[128 = 0]
[131 131 129 131 132 133  94 100 125 127 161 129 147 153 119 114 103 169
 119 146 158 132 127 131 112 124 107 138 126 127 143 132 123] : (51)
[124 139 125 136 129 118 178 120 123 128 135 115 150  85 144 132 110 112
 143 135 128 130 101 131 167 125 134 106 133 132 125 120 129] : (49)
[137 116 125 128 145 116  90  97 125 107 168 129 152 160 127 126 108 168
 133 148 155 126 127 154  95 119 101 140 102 121 133 155 132] : (25)
[129 123 120 127 126 120 136 114 124 150 144 138 142  60 136 109 118 132
 125 136 128 128 130 127 170 136 118 122 129 136 103 144 115] : (49)
[139 133 100 132 133 130  84 135 127 140  99 127  85 166 115 106 126 167
 127 127  86 144 142 121  99 124 101 125 120 128 141 142 126] : (25)
[168 132 121 127 136 137 148 130 142  93  84 120  67 202 140 135 130 127
 100 115 124 110 139 119  86 104 123 121 118 126 145 112 156] : (25)
[ 98 124 124 134 121 118  70 133 126 146  83 152  93  80 126 117 148 156
 118 121  96 140 104 117 156 153 151 143 155 131 122 124 119] : (50)
[122 126 115 135 112 208 171 124 126  92 156 124 111  90 165 139  87 104
 125 137 136 114  88 157 167 135 138 128 159 128 117 125 127] : (50)
[128 124 113 142 124 119 141 134 106 146 126 101 145 114 131 131 112 122
 126 131 120 134 139 109 137 139 145 139 127 131 127 125 133] : (43)
[119 127 114 134 124 126 153 111 128 167 172 115 155  57 136  91 126 131
 134 133 143 118 145 141 152 123 100 129 122 152 117 139 124] : (35)
[146 115 136 128 127 118 178 116 125 112 143 119 145 120 147 203  63  79
 139 131 140 124 117 122 142 130 154 124 152 135 122 121 120] : (43)
[135 133  79 129 126 119 177 120 133 140 104 105  80  95 146 101 103 121
 138 118  85 127 158 131 167 104 109 121 124 125 118 133 152] : (35)
[138 125 127 112 128 117 158 129 133 130 129 114 107 127 136 109 130 101
 125 104 131 115 138 130 139 124 122 125 135 124 122 123 142] : (50)
[133 126 134 137 130 125 102  77 127 157 188 107 187 152 112 132  96 161
 131 144 171 141 128 106  71 132 115 133 100 142 135 162 113] : (51)
[142 106 149 128 128 123 167 146 126 124 151 118 209 143 133 177 118  65
 137 138 154 128  90 109 110 135 141 122 123 134 133 113 116] : (49)
[128 125 150 133 138 122 129 116 126 120 137 121 161 128 130 141 127 110
 129 134 143 131 112 131 105 139 133 131 141 126 133 123 117] : (49)
[111 131 121 124 128 131  90  99 129 101 142 144  90 143 120 111 126 185
 110 137 133 122 107 163 125 127 117 121 134 120 135 113 125] : (30)
[125 137 131 142 108 146 131 119 125 106 138 134 124 126 150 140 102 116
 135 136 137 133 104 138 120 133 129 142 153 128 147 106 121] : (30)
[196 148 106 141 159 141 191  74 132  72 118  94  26 190 143  69  48 148
 109 121 142 121 171 158 106  71 113 127 123 127 148 126 195] : (25)
[125 127 129 134 134 132 117 128 124 129 124 143 103 134 135 116 142 130
 126 126 125 135 127 142 120 133 127 142 122 114 142 132 132] : (30)
[117 123 137 115 123 142  86 146 131 128 142 140 175 136 102 132 160 132
 123 125 132 132 117 116 108 139 120 128 134 123 126 140 101] : (50)
[146 122 132 130 125 135 113 125 137 129 137 113 153 172 123 132 122 133
 127 146 127 126 137 111  94 122 117 135 112 133 142 128 133] : (51)
[129 116 118 123 131 168 153 120 127  93 117 131  81 107 144 121  89  92
 126 117  98 122  90 136 156 149 167 123 162 122 120 107 136] : (45)
[130 132 143 134 131 134 144 106 130 120 165 129 105 111 138 111  99 136
 116 135 145 115 129 173 145 120 114 145 127 135 135 139 145] : (25)
[124 135 115 129 127 133 122 130 127  90  96 143  80 169 127 147 125 122
 125 124 111 135 109 111 108 113  76 135 141 129 132 115 124] : (50)
[150 120 108 138 137 122 150  93 118 127 124 111 119 128 141 122  54 144
 120 116 115 133 125 112 133 126 154 124 138 136 123 145 112] : (38)
[135 124 116 125 129 138  89 142 133 135  97 125 118 174 114 135 157 144
 126 144 119 132 141 104  84 118 115 129  98 125 139 110 127] : (25)
[136 126 106 131 137 130 123  95 127 125 134 124 106 138 182  91  96 176
 125 120 141 129 143 153 140 130 113 131 115 118 180 146 136] : (25)
[145 132 119 149 135 126  98 105 149 140 130 111 121 171 108 117  96 157
 139 119 134 121 158 100 107 130 124 129 114 131 125 146 133] : (51)
[140 128 131 122 131 129 158 109 127 111 149 126 124 152 130 138 111  97
 135 130 139 141 137 128 124 116 126 138 134 139 210 135 147] : (43)
[134 136 103 141 137 140 116  86 125 135 158 105  99 151 116  94  90 164
 128 140 136 125 150 146 124 118 108 130 118 131 129 142 142] : (25)
[122 132 109 121 127 122 116  94 133 129 129 119 118 110 130 121  77 149
 122 131 114 139 124 110 137 109 144 130 137 156 126 127 127] : (50)
[158 125 122 116 132 130 116  90 120 104 144 132 126 161 126 139  58 146
 124 130 153 136 101 150  90 125 149 132 141 126 141 137 121] : (30)
[124 136 141 123 151 131 133 131 127 127 124 125 106 108 126 122 143 126
 111 126 123 120 130 134 141 125 121 130 132 143 121 134 142] : (50)
[136 132 114 134 150 133 119  82   4  80 131 151  34 150 132  93  70 172
  96 121 124 117 117 166 120 125 140 132 157 125 130 148 138] : (50)
[122 123 136 127 118 136 117 129 126 125 129 135 129 127 144 123 109 135
 123 128 127 118 134 117 128 151 154 126 134 123 131 126 164] : (30)
[123 131 122 133 128 129  96 131 129 151 104 132 112 148 132 120 133 142
 117 119 101 137 133 113 127 122 136 112 128 124 127 132 131] : (25)
[131 132 112 137 107 133 157 102 120 122 146 133  88  89 151 117  77 136
 118 131 127  77 125 154 171 138 120 136 144 127 130 124 140] : (49)
[154 131 122 122 134 131 145 163 133 113  57 117  86 177 132 135 151 116
 123 110 102 122 150 103 107 110 155 130 126 124 125 121 159] : (25)
[138 133 111 125 139 117  69 143 138 122  60 141  54 203 150 104 179 138
 109  98  94 134 161 108  85 117 125 122 112 114 133 118 146] : (25)
[128 125 139 122 111 119 108 125 121 135 118 136 139 149 124 137 111 146
 129 127 116 147 126 104 121 142 150 136 133 107 135 111 105] : (30)
[140  99 130 128 136 128 118 101 123  91 145 123 112 182 126 131 100 134
 120 139 136 129 119 162 104 116 123 141 141 133 123 132 136] : (25)
[121 127 139 132 128 127 120 126 127 118 189 128 164 108 122 131 138 135
 126 145 166 127 112 172 126 138 114 143 130 146 139 132 110] : (51)
[101 112 104 133  95 126 105 110 125 152 108 112  89  82 131 102 121 160
  85 127 134 142 122  59 166 141 139 129 139 117 109 144 110] : (35)
[119 127 106 123 129 125 117 117 133 113 121 142  70  96 140 105 107 155
 119 132 106 137 114 141 156 144 140 150 155 125  97 137 130] : (35)
[157 117 127 133 128 129 138 132 125 146 134  89 163 135 115 135 108 112
 135 126 122 116 146 103 118 116 123 128 108 138 128 128 160] : (51)
[106 119 123 129 138 126  93 114 117 113 125 146  58 118 134 106 119 156
 100 125 121 133 123 167 147 137 157 127 150 106 124 161 131] : (50)
[124 129 133 124 133 140 102 132 130 144 136 138 170 118 120 134 141 124
 152 144 133 134 132 123 120 134 120 131 123 132  96 134 116] : (51)
[153 146 138 135 142 129 190  80 126 110 185 114 229  93 141 116  41 115
 132 135 151 119 128 158 140 116 124 129 135 133 119 135 151] : (50)
[129 134 133 125 116 135 124 134 130 154 126 118 159 142 111 140 148 125
 141 121 117 125 144 114 113 110 114 131 108 132 130 123 131] : (43)
[129 126 138 129 132 132 159 137 129 140 132 130 185 119 132 149 134 109
 134 133 133 127 155 101 124 126 117 129 113 135 130 114 126] : (51)
[135 133 139 127 124 145 145 125 123 110 149 112 144 141 140 144 110 104
 125 133 139 120  99 130 118 113 133 134 135 129 138 116 136] : (45)
[128 129 109 126 128 133 176 126 125  93  98 137  51  92 153 116  85 110
 121 108 109 126 121 144 205 127 163 121 161 122 112 114 141] : (50)
[145 133 139 127 135 133 160 110 129  81 151 113 111 159 134 126  92 127
 132 140 155 118 128 154 116 119 120 137 129 130 133 130 138] : (51)
[134 132 130 134 137 131 124 107 124 132 145 131 104 144 130 109 128 156
 123 130 153 126 146 139 105 120 108 136 108 159 137 131 133] : (25)
[121 125 135 134 122 128 184 136  77 109 141 131 168  90 140 165  93  77
 137 126 147 123  98 138 154 142 144 116 144 135  98 117 104] : (49)
[129 129 106 125 129 121 132 157 136 108  69 138  36 135 120 115 154 107
 118 101  98 123 155 115 149 121 136 123 141 122 120 114 150] : (50)
[116 131 124 131 129 133 113 136 129 134 111 132 129 147 127 124 143 128
 139 119  80 129 130 105 118 128 142 141 122 130 134 126 124] : (25)
[147 136 149 132 116 146 146 115 124 126 154 111 148 130 120 107 116 128
 145 136 154 118 147 146 110 124  93 143 107 133 140 134 148] : (25)

[130 131 139 131 127 126 132 128 141 127 150 132 130 130 140 131 108 124
 135 122 129 114 123 109 116 124 127 135 137 132 140 135 127] : [51]
[123 138 157 129 126 111 142 170 127 144 125 137 126 131 114 129 118 144
 141 127 144 118 110 206 145 118 127 133  79 137  88 173 126] : [58]
[127 125 144 152 129 134 111 111  92 126 143 143 129 126 135 120 109 110
 112 121 142 104 125  99 133 132 139 117 132 130 152 153 123] : [55]
[132 132 151 119 112 122 140 146 178 130 139 125 134 135 141 137 104 135
 144 124 131 109 116 113 109 111 124 143 145 133 136 136 123] : [58]
[120 114 143 145 127 134 110  98 117 121 141 128 131 129 145 120 104 102
 120 114 132  96 131  57 121 134 132 123 151 127 171 136 118] : [55]
[131 130 149 130 117 124 132 138 156 128 142 131 132 130 138 130 105 130
 145 125 133  99 113  98 114 119 140 137 129 138 145 144 124] : [58]
[117 128 152 151 130 119 129 144  79 146 125 147 126 124 112 121 127 128
 123 132 152 121 117 202 158 123 134 123  91 139  86 184 120] : [55]
[135 124 137 122 112 136 121 122 200 113 141 123 135 136 163 134  93 123
 136 108 117  97 128  28  85 119 101 142 164 132 183 114 126] : [58]
[128 119 138 158 129 136 106  88  89 125 144 144 129 130 137 122 112  94
 110 107 136  96 124  62 130 140 143 121 159 129 176 141 114] : [55]
[130 139 142 124 128 119 144 171 142 139 124 127 129 134 124 127 130 148
 147 140 135 123 114 197 135 119 128 140  94 137  78 153 134] : [51]
[129 129 150 127 116 117 141 145 153 141 144 134 134 135 135 134 103 129
 138 125 140 104 119 125 116 121 124 137 118 138 132 157 152] : [58]
[136 117 147 129 119 133 125 122 181 120 145 128 135 134 154 136  97 121
 130 112 126  88 117  38  96 118 127 150 150 129 178 136 116] : [58]
[135 123 148 133 125 131 128 132 154 125 143 134 131 132 145 123  95 120
 131 114 136  95 114  81  90 122 139 134 130 134 160 144 124] : [58]
[128 114 141 153 132 141 101  80  86 120 142 154 133 123 121 120 115  93
 102 108 136  99 133  42 125 140 140 111 160 121 183 135 115] : [55]
[129 125 138 137 130 127 124 120 119 130 129 136 131 131 128 124 126 121
 129 122 138 123 127 120 130 129 127 117 131 131 136 141 120] : [55]
[127 129 146 126 114 124 141 151 166 128 146 128 128 133 142 134  89 131
 143 116 130 101 120 112 111 116 126 146 140 136 142 144 133] : [58]
[134 122 141 128 119 129 128 130 172 123 143 123 131 132 147 135 104 121
 135 116 120 104 128  64  98 102 123 141 149 135 164 126 127] : [58]
[130 133 147 131 118 113 149 163 155 139 133 131 129 130 127 136 113 139
 144 133 139 116 107 156 124 112 126 138 108 138 108 156 124] : [51]
[134 132 138 115 119 122 141 147 176 124 134 116 131 133 141 127 115 135
 143 126 123 122 121 116 106 120 119 141 127 132 129 125 135] : [58]
[128 131 155 135 116 122 141 160 166 131 141 132 123 131 136 132 106 134
 143 127 137  97 106 133 122 109 129 138 108 136 122 161 125] : [58]
[123 124 144 151 129 137 120 119  80 135 131 148 122 125 120 109 124 116
 121 122 145 113 114 140 148 137 145 116 114 137 123 159 125] : [55]
[133 120 146 134 122 131 119 110 148 132 148 133 133 131 147 128 108 109
 126 114 128  96 123  59 103 124 129 128 151 131 173 133 120] : [55]
[120 126 133 150 132 121 120 130  73 139 121 145 128 124 127 118 136 125
 119 124 145 126 129 165 157 131 136 117 108 125 104 150 122] : [55]
[125 119 141 148 129 134 116 104  99 125 130 142 129 131 117 124 125 108
 116 115 133 117 124 105 131 135 135 121 144 129 147 139 122] : [55]
[135 132 137 119 112 124 126 135 206 113 150 122 135 132 158 136  94 124
 147 117 120  98 120  52  83 114 120 148 152 136 169 126 123] : [51]
[126 130 162 151 130 122 138 153 116 141 133 143 126 130 125 129 109 132
 138 127 155 102 105 159 140 118 132 137 104 142 108 182 120] : [58]
[126 116 155 133 120 124 140 157 142 137 134 135 130 130 130 131 103 128
 141 125 143 105 104 155 125 115 130 138 103 142 112 167 123] : [58]
[128 129 149 137 118 120 138 143 162 135 136 135 131 130 140 129 104 132
 136 128 135 101 111 122 116 118 129 138 123 136 132 155 125] : [58]
[132 129 134 125 122 137 128 130 164 121 143 124 130 132 141 131 108 124
 143 119 122 113 129  95 103 123 129 137 140 132 151 132 121] : [58]
[123 119 145 147 128 135 106  93 108 122 141 140 134 129 138 121 113 101
 112 109 130 102 140  51 123 134 133 120 153 126 176 130 116] : [55]
[126 120 172 146 114 114 146 172 131 145 132 147 131 133 125 129  99 136
 147 135 154  90  98 195 137 109 129 136  81 141  96 200 118] : [58]
